Here is a tiny trained network, its code and every weight. The questions are about switching its units off for an input and a class, where a switched-off unit gives its printed mean instead of its output.

import numpy as np


def w(rows, s, z=0):
    codes = np.array(rows[::2]) - 128.0
    scale = np.full(codes.shape[1], s)
    scale[-1] = z or s
    return codes * scale


def norm(h):
    return h / np.sqrt((h * h).mean(-1, keepdims=True) + 1e-5)


def f(y):
    return y / 2 * (1 + np.tanh(0.7978845608 * (y + 0.044715 * y**3)))


def log_softmax(a):
    a = a - a.max(-1, keepdims=True)
    return a - np.log(np.exp(a).sum(-1, keepdims=True))


def net(x, mask):
    res = np.array(x, float).reshape(1, 8) / 4 @ E
    u = 0
    for l in range(2):
        y = f(norm(res) @ A[l][:, :-1].T + A[l][:, -1])
        res = res + np.where(mask[u : u + 15], y, B[l][:, -1]) @ B[l][:, :-1]
        u += 15
    return log_softmax(norm(res)[-1] @ U[:, :-1].T + U[:, -1])


A, B = {}, {}
E = w([
[113,104,118,149,221],'x0',
[72,94,163,171,116],'x1',
[163,148,123,81,130],'x2',
[82,125,209,110,124],'x3',
[108,2,98,103,93],'x4',
[220,97,144,137,141],'x5',
[194,133,164,135,111],'x6',
[140,148,62,172,118],'x7',
],0.0073)
A[0] = w([
[124,170,106,165,64,41],'0.n1',
[115,176,153,82,100,79],'0.n2',
[162,156,179,106,120,62],'0.n3',
[59,171,162,158,83,59],'0.n4',
[138,157,32,174,101,173],'0.n5',
[143,182,124,111,97,152],'0.n6',
[106,65,167,188,118,49],'0.n7',
[192,164,174,81,166,67],'0.n8',
[84,185,120,85,139,27],'0.n9',
[186,74,108,162,86,241],'0.n10',
[101,222,122,127,85,91],'0.n11',
[55,153,137,54,187,6],'0.n12',
[157,77,90,100,84,57],'0.n13',
[218,157,162,55,132,83],'0.n14',
[149,2,125,103,153,66],'0.n15',
],0.013,0.0023)
B[0] = w([
[218,76,100,101,58,167],'0.n1',
[107,95,85,156,175,184],'0.n2',
[55,133,155,162,174,180],'0.n3',
[143,110,146,182,90,204],'0.n4',
[189,154,182,129,113,215],'0.n5',
[164,54,73,122,166,191],'0.n6',
[184,129,148,118,240,184],'0.n7',
[159,165,154,223,89,223],'0.n8',
[80,195,20,199,113,174],'0.n9',
[94,201,55,73,166,217],'0.n10',
[145,64,64,147,105,225],'0.n11',
[79,192,70,192,40,202],'0.n12',
[105,157,66,15,64,186],'0.n13',
[186,219,163,218,255,253],'0.n14',
[132,125,115,11,117,254],'0.n15',
],0.0077,0.0054)
A[1] = w([
[72,115,74,112,89,11],'1.n1',
[145,25,131,84,187,85],'1.n2',
[223,155,96,173,190,190],'1.n3',
[224,84,70,150,33,96],'1.n4',
[192,204,46,52,125,221],'1.n5',
[68,109,207,151,91,198],'1.n6',
[201,161,148,235,161,182],'1.n7',
[64,164,65,133,144,155],'1.n8',
[87,142,97,57,117,184],'1.n9',
[19,41,254,208,116,165],'1.n10',
[174,134,105,149,153,89],'1.n11',
[50,44,8,142,112,63],'1.n12',
[59,41,88,130,116,210],'1.n13',
[141,39,115,64,144,228],'1.n14',
[102,54,126,200,125,4],'1.n15',
],0.0089,0.0023)
B[1] = w([
[156,125,141,127,173,146],'1.n1',
[72,182,4,72,192,150],'1.n2',
[90,88,250,125,182,236],'1.n3',
[122,90,101,26,103,185],'1.n4',
[162,145,211,87,147,253],'1.n5',
[254,182,112,106,226,148],'1.n6',
[158,58,156,143,122,254],'1.n7',
[166,166,170,138,73,173],'1.n8',
[170,143,178,48,95,179],'1.n9',
[245,146,125,109,161,184],'1.n10',
[87,150,221,136,110,153],'1.n11',
[162,221,153,155,126,183],'1.n12',
[152,148,160,35,171,166],'1.n13',
[116,131,52,69,141,181],'1.n14',
[188,135,81,146,140,135],'1.n15',
],0.0071,0.007)
U = w([
[209,160,189,155,166,188],'0',
[109,183,72,165,57,156],'1',
[158,77,122,122,36,60],'2',
[97,108,214,143,134,24],'3',
[171,161,123,2,100,209],'4',
[28,163,100,146,73,2],'5',
[66,100,71,81,167,54],'6',
],0.019,0.006)

Each question gives the input, the list of numbers given to net, and the class t.
The units are the neurons (one row each of A and B). Each row of codes is followed by its name. A weight is (code - 128) times the scale printed after its matrix; where a second scale follows, it is the last column's (A, B and U).
mask holds one flag per neuron, layer by layer. A switched-off neuron (its flag False) gives its mean, the last column of its row in B, instead of its output. The means were averaged over made-up inputs and are rounded, as every weight is.
A unit's drop is (log p(t) with every unit on - log p(t) with that unit switched off) / (log p(t) with every unit on - log p(t) with every unit switched off).
The circuit of an input: a set's keep is (log p(t) with only the set's units on - log p(t) with every unit switched off) / (log p(t) with every unit on - log p(t) with every unit switched off). Starting from the 12 units with the biggest drops (on a tie, the unit counted first), units are removed one at a time, each time the one whose removal leaves the highest keep (on an exact tie, the one counted first), for as long as the keep stays at least 0.8.
circuit, biggest first: the units of the circuit, biggest drop first
most important unit: the unit with the biggest drop
top k neurons: the k neurons with the biggest drops, biggest first
top k neurons in layer l: the k neurons of layer l with the biggest drops, biggest first
drop when u is switched off: that unit's drop, to one decimal
input [-2,-3,7,2,-4,-6,4,2], class 0: circuit, biggest first	0.n14
input [-1,-3,-4,0,-2,-1,-1,-8], class 1: circuit, biggest first	0.n12; 0.n9
input [8,8,-8,7,8,3,0,-4], class 6: top 2 neurons	0.n7; 1.n2
input [7,2,8,-6,2,-8,-6,4], class 1: circuit, biggest first	0.n12; 0.n15; 0.n7
input [-7,5,-5,-1,3,-4,-3,-5], class 0: top 2 neurons in layer 0	0.n15; 0.n4
input [4,2,1,-2,2,3,7,2], class 4: top 2 neurons in layer 0	0.n15; 0.n10
input [-2,7,-2,7,1,8,-8,6], class 6: top 4 neurons	0.n7; 0.n14; 1.n2; 0.n8
input [3,6,1,-5,-5,3,-4,6], class 3: top 2 neurons	1.n3; 0.n14
input [-6,-1,-2,-7,-8,-7,-8,6], class 2: top 2 neurons in layer 0	0.n1; 0.n5
input [-4,8,-5,8,-4,-3,0,-8], class 0: drop when 1.n10 is switched off	0.1
input [4,6,-4,-8,6,-7,4,5], class 4: drop when 0.n14 is switched off	0.2
input [3,8,-5,-2,1,6,-6,3], class 6: drop when 0.n7 is switched off	0.3
input [6,3,-1,0,-6,-1,-1,-5], class 1: drop when 0.n9 is switched off	0.2
input [3,4,-2,-4,-6,-2,6,6], class 3: most important unit	1.n3
